Each row has a class, written as a number after it.
[-23 -15 -40 -26   0   8   7  -7  -6  34  -1  16  -9  58   5   7  28  44
  38  26  41  14   7 -11  19   3  40 -16 -17  23 -16  -6   1   4  20  13
  10 -28 -13] : 1
[-28  -1 -20 -35   7   6   5 -29 -24  -1  -6   9  -1  26  18   4  21  17
  48  12  27  10  21 -11  28  15  12   6  17  10 -42 -21  12   4   8  -7
  15 -16 -37] : 6
[ 13  -1 -26  14   2  -1   0   8  42  27 -20  25  14   0 -17  19   1  -1
 -10   2 -37  22  -1   1  -6  40  69 -29 -11  17 -30 -26 -19 -22  -2   6
   3  -1  -5] : 3
[-41  -8  17   6  33  14  -4 -23  24  21 -41   2 -34 -19  15  -3 -22 -26
  22  13   7  -4 -11  22   1   4  13  20  -4 -13 -14 -17   5 -40  25  29
  11  83   9] : 10
[-44  10  -9   1  13 -12   2 -34 -11  26  19  -7   6  11 -14  -3  38  18
  23  13   3  12   8  -3  22   6  37 -27 -34  20 -28   9  13  18  11   4
  -4 -15 -10] : 8
[ -6  13   6  -3  25   0  13 -25  22  -2 -37  10  13  -6  -3  -8  -1 -35
  50 -22  -1  -5 -20   0  -8   0  33 -45  -9  -3 -24 -21  -2  -7 -13 -15
  15  27  26] : 5
[-38  29   8 -40   4   4  -2  -3 -11   3   4   0  -6   5  -1  -3  15   1
  51  23  16  42  19   1  33  -9   0  -5 -23 -13 -30 -18  43  23  40  -9
  15 -37 -29] : 11
[  6  11  18   5  26  -5  -8  25  20  28  -8  22  14  -4   2  39  -6 -17
  20 -23 -16   0  -8   4 -15 -13   3 -19 -34  44 -42 -31 -26 -27  10   5
  13  41  26] : 0
[-23  -4  16  -3  27   8  17   0  22   6 -28  22 -13   5  -1  11 -28 -29
   3  11 -14   9 -18  26 -13   9  83   1  -1  -1 -28 -20 -39 -49  18  22
  15  82   9] : 5
[  1   8  18  -3  43   6  12 -22 -15  20  -2   3  25 -11 -12  25  14  16
  60 -18   8  -1   2  22   3 -12   6  -7 -13  20 -31 -31   4  29 -31  14
  -6   4 -10] : 8
[-59  26   4  22  35 -14  -2  16  31   6 -25  38   1   0  26  16 -37 -48
   9  -9 -24   9  -5  -1  -2  16 -19   3   7  -1 -24  -7 -20 -52  43   7
   4  46   5] : 9
[-35   8 -11 -39  23   8   7  18 -19  21 -24  -9  35  12  -7  17  26  33
  49  42   1  22  23  19  12  11 -34  -6  -2  12  11 -40  23  31  21  18
  23 -31  -7] : 7
[ -4 -14 -25  10  -4   7  -5   6  24  12   9   5  -2 -19  -9  29  16  18
  55   9  34   8 -18   0  -5  37  53 -21   5 -23  -5 -10  22  10  44   7
  32  35 -11] : 10
[-10 -15 -11   0  22  -3   7 -14  25  37   6   8 -44  -3  10  38  -7 -23
  10 -12  10  14 -21   6  20   7  58  -5 -19  26 -48 -11   5 -32   7  39
  23  48  18] : 0
[ -3  28  15  24  36  12   4  10  23  -1 -14   4  14 -21  -8   5  -9 -16
  28   6 -45  -4  -9  14 -16   3  39 -10 -12  14 -14 -12 -19 -24 -13   3
   7  -3  21] : 8
[-14 -16   4  14  16  13   8  -9  43   9 -11  22 -10 -35 -15   4 -18  -1
 -12  36  -3  31  11   2  -6  -9  26 -17 -56  17 -27 -33  -8 -48  11  22
  17   6   8] : 0
[-21  11  17  -4  20   1  -2 -21  -8  38 -41  18  -4  -2  31  -6 -30  -4
   5   6 -38  13  -5  -9   6  28  41  -7  -9  -9 -49 -44  -1 -16  51  14
   7   0   3] : 4
[-34 -35 -23  10  32   8  25 -22  22  -5 -21  22 -11  26 -14   9   7  19
  21 -23  -7  19  -3  38   0  -2  40 -27 -37   9  -6  12  19 -16 -17  16
  12   6 -13] : 9
[ 14  13  17  -7   2  17   1 -40  26  -3 -28   7 -21 -44 -14  13 -17 -15
   1   5   5  30 -13  35   2  25  35  13  -9  -4 -35  -8  -3 -16  -5  36
  46  50  19] : 4
[-50  15   7  27  30  13  -2 -17  29   4 -10  60  13 -28  19   3  11   7
  34  10  12   0  -9  27   6   9  26   2 -35  -7 -38 -14   1 -22 -17  35
 -11  57  -6] : 7
[-51  10  10  18  -6  14   8 -49  46  -2 -12  27 -48 -11  17  -5   0 -19
  15  27 -11   3   3 -24   5  35  16   0   5  23 -21 -25  19 -37  22   6
   5 -13  14] : 3
[-51   0  -3 -25  20  -5   5 -27   6  10 -30  -3   2  -8  -6  19  26   5
  44  28   8  26   0  42  19  21  37  -4 -18 -21  22 -21  23   9  18  25
  22  22 -26] : 10
[-16  13   6 -26  19 -20 -20   6  16  23  10  -8 -14  45  21  -1  46  21
  58 -32  18 -22 -15  -2 -11  17  34 -20 -17  36 -21 -22 -18  23  14 -34
  13  -8  -8] : 11
[-11  -1 -12   1   4  14  11 -43  -4  22  12 -14 -12  23 -35  -1  27  50
  60  28  26  22  10  14   1  13  24 -12 -10 -18  -4 -28  17  16  35  11
  36 -23 -17] : 2
[-36  15  12 -11  15 -21 -18 -15   2 -31  -6  23 -11  -3  -3 -14  18 -16
 -21  25 -65  -9 -12   3  44  25  15 -11 -22  16 -18 -49  -9 -37  38  -1
  29  17  32] : 3
[  5   4  28  -4  13  10  20 -29  40  16 -13   5 -10  15   3 -10  -9 -16
  19  12   0  29  -8   8  -3 -16  51   4 -20   0 -32 -14 -35 -51   5   6
  21  25  10] : 5
[ -2  -1 -18  -5 -10  16  24 -19  17  22 -33   9   8  10  -1  26 -16  21
  41  32  40  52   9   8   6  22  23 -16   9 -23 -20  -5  12 -12  27  28
  21  -7 -20] : 1
[ 21  25 -13 -21  31   6  -1 -28  -4  16 -15   1  15   5   1   6  42  31
  52  15  29  16 -12  34  13   7  43 -12 -16  10 -39  -2  -3  14 -12  18
   7   6   9] : 0
[-15 -14  -2 -17  45   5   4 -16  -1  33 -16 -10  27  14   7  39  27  32
  52  13  18  -1  -3  35  -1  16  47 -12 -15  10  -6 -19  11  24 -10  -3
  11 -14 -12] : 2
[-11   7  15  -4 -16  13  16 -17   1  15   1 -10   0  23 -21   9  33  21
  91 -13  36  30 -10 -20   0 -10  35 -32  -1 -22  16 -30  10  25  20 -16
  13   0 -41] : 7
[  7   3 -13   4  39   0  -6  14  19  26  -5  13   4  -8   8  20  14 -14
  36  -1 -29 -13 -12   3 -12  23  37  -5   0  20 -26 -45 -32 -21  -7  12
  25  37 -20] : 7
[-12 -12  -7  17 -13   5   6  -5   7  44 -20  -1  -8  37  -7  13   7  17
  11  12  46  46  24  -9  31  48  11   1  46   0  10 -10  18  20  14   3
   1  -3   8] : 8
[ -7 -22 -14 -32   3  29  14  29  -1   2  16   7 -14   0  14  16  -6  28
  68 -12  13 -13  -7  32 -27  10  51 -12 -26  12 -36   0  14   9  13   8
  28  21 -12] : 9
[ -3   3  -2 -20  -7   2  11 -21  -6   4 -22  12 -24  40  -2  11  19  23
  20   1  32  22   5  11   5  31   1 -14  12  21 -17 -17  11  25  16  22
  12   1   3] : 1
[-46 -18 -20 -34   6   7   5  17 -16  -6  -6 -15   9  -9  -1  13   8   7
  31  36   1   3   0  -3   6  18   7  -7   5 -11 -11 -17  46   9  38   1
  23  -8   1] : 6
[-37  24  -2 -29  25  15   0  19   8 -17 -21 -13  20  12 -22  14  28  29
  26  53  10  31   6  34  10  17 -22   1  16  40 -22  20   4  -8  32  10
  16  23  11] : 3
[-64 -15   8   6  46 -13  24 -49  20   4   1   9 -21 -12 -24   6  -9 -11
 -17  37 -31  -2 -12 -11  14   8  10   7  -6  -2   7 -55   2 -39  14  38
  15  30  46] : 5
[-77  22  34   4  -6   0   5 -13  19   5  -8  12 -23 -11   9  25 -12  -7
  19  19   9  31   7   4  22  20  37   1 -24   9 -11 -21   8 -27  37 -10
  29  42  10] : 5
[-35 -21  -2  -8  26   4   9 -50  48  -4 -18  18  -8   8 -13  14   2 -12
  -1 -24   3  39 -28  -3 -13  18  54   8   6  10 -16 -27 -12 -42  -9  26
   3  72   7] : 4
[-52  -9  14  36  27  -5   9  -9  34  40 -18  34 -14  41  -6  12 -12 -23
  -5  10  -6  17   7  -3  28   8  29  -3   6   4  -9  -7  -8 -49  24   4
  26  39  47] : 5
[-31  21  27  24  15   3  -1 -28  40 -11 -17  21  -7   3 -14  31 -16 -20
  -1  -3  -8  37  -2  -9   4  16  35  11  14  -8 -22  -5 -10 -52  13  -4
  -3  65   4] : 11
[-23   0 -13  37  20  -7  -1   4   3  33  11  14   2   3   5  25  36  13
   7  32 -42  12  18  31  25  30  -2  10 -17  26  -1  -3  20  -6  -2  27
  19 -35  -2] : 8
[-45   8  35  -1   7  15   9   5  24  45 -20 -11   8 -13  -1  12 -26 -18
  29   1 -23  15   6  14 -37  29  26  -4  -1 -10 -37 -17  -3 -33  22  20
   6 114   9] : 7
[-29 -21 -36 -12  39  16   6  11  14  -1 -21  11  -5  -7  25   7   3   8
  46   1  10  19  -3  47  24  10  32  -7 -35   5 -27  12  20 -23 -18  10
  24  23 -33] : 9
[ -4  14   5  -1  24  15   7 -18  -9  47  -9   6   4  23   3  16  16  23
  63 -18  -2  23  -5  39   8  -8  77   4 -17 -22 -15 -15  10  -3 -12  14
  -3  20  -7] : 0
[-20  37  49  -1  57 -10  22 -27  12  20 -15 -26 -32  -3 -30  15 -10 -36
   9  -8 -30  19  -7  35 -25 -13  24  -2   3  14 -14  -1 -17 -10   6  31
   5  35   7] : 0
[ 10  -2  -2 -25  15  12   9  25 -21  21 -21 -10  -4  52   6  -3 -13  18
  46 -18  39  19  -1 -11  21 -37  -1 -22   2   6 -17  -1   5  17  22 -11
   6 -33 -10] : 1
[ 16  19  -5 -20  21  21  20  20  21  22 -16 -22  -1  14 -37 -26  -2   7
  62 -28 -13  21  15  27 -32  -6 -12 -24  -4   8 -21  -4   8  15 -21  27
  11  27  -2] : 10
[  6  -3 -21 -31  43  -8  13  -1 -11  25 -10  16  24  23  -8  -6  27   5
  36  31 -15  16  -3  23  33   1  24 -21  -8 -24 -31 -16  19  18  29  44
  12 -16  -1] : 10
[ 19  -6 -16 -28  11  17 -10  12 -20  23 -18 -10  -7  29  12  -9  19  23
  32   4   9  15   3  44   4 -15  42  -6 -32  18 -35   2   1  -6  23   4
  27   0  -7] : 0
[-13 -22 -15  -6 -26   4 -12  14   0  19  21 -15 -13  20  17 -27  16  26
  19  17  18   3  11 -12   6  17  18  -2 -10  13   2 -16  -4  -4  33 -17
  17 -19  -5] : 8
[-26  32  18   4  16   7  -5 -20  24  -2 -13  20 -14 -33  -1  21 -21 -24
  25  22   8  16  -6   0  25  23  63 -14 -26  -1 -36 -31 -18 -28  10  -2
  25  39  -1] : 2
[  1 -36 -15 -22  44  16  11   1   7  15 -42   9  16  37  10   7  45  15
  27  -2 -17   7 -14  39 -25  10  10  -1   0  23  -4 -35  22  14 -20  33
 -11   5  -2] : 7
[-35 -40   7  19  17 -11 -21 -21  40  19 -23  43 -30   0   9  -1  -3 -11
 -56 -13   4  25  -9  -7  20  58  45  17   3   9  -8 -54 -14 -35  -1  11
   4  86  15] : 4
[  0  -8  -6  42  36  -2 -12 -36  37  -2 -22   9  -1 -13   1  16  15  14
  -6 -14  13  -2 -31   8 -17  23   1  -1  13  28 -48   3 -12 -32  11   7
 -17  56  -3] : 3
[-28 -13   0 -34   0   9   6  16 -20   4  -9   2  15  14   7  11  26   9
  57  38   3  -8 -24   1  19 -21  13 -30 -18   4 -15  -6  26   7  58   2
   5 -17   1] : 3
[  9  12 -35   1  16   3  22 -16  11  37 -18  14   7   4  13  -2  22 -18
  48  34   2  16   3  -8  13  -6 -12 -11  -3  -5  -6 -12  28  15  -3  20
  11 -92  -3] : 5
[-21  17  51  19  16   4  15 -20  20  12 -12  41   9  10   3   6  -7  -7
  27   1  34  44  13  32  -1 -14  11   8  -9 -11 -42  -5 -18 -19  24   5
   5  45 -25] : 5
[-39  40 -16 -22  -2  16  13  -7  21  -3 -13  31 -13   3  23  22  -2 -26
  56  21 -16  14  -6   1  31  26  71 -11  -4   9 -41  16   1 -40   8  33
  14  51   8] : 10
[-48   0  11   5   4  14  13 -44  29  -7 -26  12 -32  10 -31   5 -12  12
  -1  13  25  10  -6  -8   1  28  30  -4   8  11   6 -15 -18 -38 -20  23
  -1  95  43] : 1
[ -1 -10   0   0   8   4   7 -63  23 -31 -20   6  -4 -25   9  21 -13 -24
 -13   0  -6  10 -29  12  10  11  24  12  -6 -19 -24  18   2 -49  -5  17
   7  60  33] : 9
[-43  12  11 -30  40  15   6   1  13  12 -17  14  11  10   6   9 -29 -29
   4 -18 -23  24   9  26  -2 -34  35  11 -44  11 -43  15   7 -24  -3   1
  -6  15  14] : 9
[-37  -7   2 -16  29   4   5   2  -5   8  16  -9  -8  23   5  43  17   9
  31   1   5  16  -1  34  15  27  76  -3   4  11 -18  13  26  11  13  -5
  21  19 -17] : 2
[-57  -5  30  -5   2   5   6 -36   8  17 -27  20 -12  12  20  22 -32  -9
  -2  -1   1 -11  -5 -11  19   9  72  10  -9   9  -5 -28 -32 -51  -6 -10
  -1  81  40] : 5
[-53  36   5 -20  11  20   0 -29  12  10 -18  58  -9  28  10   0  10 -24
  51   2  38  22   2   5  24 -14 104  10 -19  -6 -63   2 -13 -18  -5   0
  -6  24 -22] : 6
[ -3  28  14 -22 -15  17  -7  12   4  -3  -3   5 -29  31  -1  15  31  12
  49  -1  19  25 -12 -15  30  13   1   6  21  32 -17 -30  22  19  34 -13
  10 -14  20] : 3
[-46   6   0 -26  45  20  26 -19  16  26 -15   7  -2  41  -3  11  16   1
  56  11  -1  35   0  28  22  -3  50  11  10  -4 -15 -13  18 -11  -8  38
  14  13   2] : 7
[-34 -26 -35 -35  26   8  21 -16   2   4   5   1  22  18   2   6  20  27
  59   7 -19  31 -10  32  11  -1   6   1 -29 -26 -15 -23  42 -18  16  33
  18   2  -2] : 9
[-33   2  -3  -2  41 -11   2 -25  18  19 -18  29 -17  17  11  -2   6 -30
 -10   4 -14  10  -5  31   2  -3  53  -3 -21  13 -24  -6 -10 -28   9  30
   2  11   9] : 0
[-20  13  -9  -5  41  24   9  -7  10 -15 -27  32  -3  13  -4  -4 -25  12
   7   4   6  10 -26  23  10  -4  87  18  12 -20 -20 -16 -36 -33  -7  42
 -11  56   5] : 7
[ 32 -40 -16 -18   0  -3   3  -3  -5   2 -12   0   7  13  -9   5  32  22
  14   6  -8  -2  -4   8   7  22  28 -21 -14   7 -23 -39  -3   3 -11   0
  29   2 -14] : 6
[ -9   0 -14   6  27   3   2   8   7  38  -2  18   2   1  16  -1  32   9
  54  30  31  21   0  13  21  12  17  -4 -10   1 -18 -27  21  29  15  18
   4 -57 -25] : 8
[-23   9 -11  -4  10  -6  -7 -23  31  -7  15  27  -4  -8  14  16  -9 -10
  31  -8   3   0 -18 -25  12  10  37  -8 -13  -8 -46 -28   2 -33  27   1
  16  15  11] : 11
[ 14  -8 -18  -8  -2  21   8  32 -12  10 -15  27  10   9   3  -9  -4  15
  32  19   3  14   6  56   8   4  24  -8 -22 -30 -23  27   7   0  12  24
  21  19  -8] : 9
[-14 -22  21  -8  38   8   6 -34  20  21   8  -3  -6  -9  -4 -19 -31   2
   1 -15  -5 -11  10 -17  -5  12  40 -12   5  11 -47  -7 -16 -26 -13  -8
  26  45  23] : 4
[-35  14   9   1 -15   6  -3 -20  24   0 -31  19 -16 -10  22  19 -19  -4
 -17 -21 -41 -22 -20  17  -9  25  69 -10 -32  35 -31   1  -8 -32 -11  10
 -17  36  38] : 3
[ 11  13  14 -20  21  -4  -2  14  33   2 -15  12   4  -6   3  19   4 -40
   1  10 -40  26 -22  36 -21  24  56   4  -6  -1 -23 -34 -14 -33  24  25
  22  44  36] : 0
[-23  19   9  17  65   4  15  12  27   5 -33  42   4 -11 -10  27 -34   5
  12   6 -25  26  -6  49  19  33  55   6  12 -24 -29 -30  -6 -23  10  59
   9  60   9] : 10
[-29 -17 -20   8  44  26  16 -15  -9   6 -13   3 -10  19 -25  30  18  27
  40  38  -7  14   9  16  28  -8  47 -21 -14  14 -29  29  35 -18   5   9
  18   2 -20] : 11
[-56 -13  27  -3  21  15  -1  -9  20  -7  -5  42  -8   5  10  32 -12   3
  29 -19  -7  19   5  13  17  -2  48  -1 -51  12 -27 -36  17 -29  17 -21
  26  28   8] : 9
[-18  -1   8 -29  42   0  -4   0  27  30 -33 -31  18  21 -20  31  40  11
  41  20  -3  36   6  25   6  13  14 -10 -19  22  -1 -20  16   3  -7 -15
  25   1   1] : 11
[-40 -13 -18 -33   2   9   0  13  -8  31   3 -27   0  28 -11 -33  11  18
  20  10   1  30   5  -7 -12  12  27  -7   8 -10  -1   6  17   6  38  -2
   6  16 -13] : 4
[-20  12  28   8 -15   7  11  -2  35 -16  26  44 -19 -10   7  24  14 -15
  18  49  -2  15 -30  -6 -10   5  99   0 -17 -11   3  -9 -33 -50  36  19
  -4  38   8] : 0
[-12  -3  27 -19 -20   4  -1 -42  -2  10 -20   7  -9   5 -12   2 -14 -17
  -1  10  -2   4   2  21   0  16  39 -12 -26 -17 -22 -29  -1  -7  32  11
  28  41  34] : 2
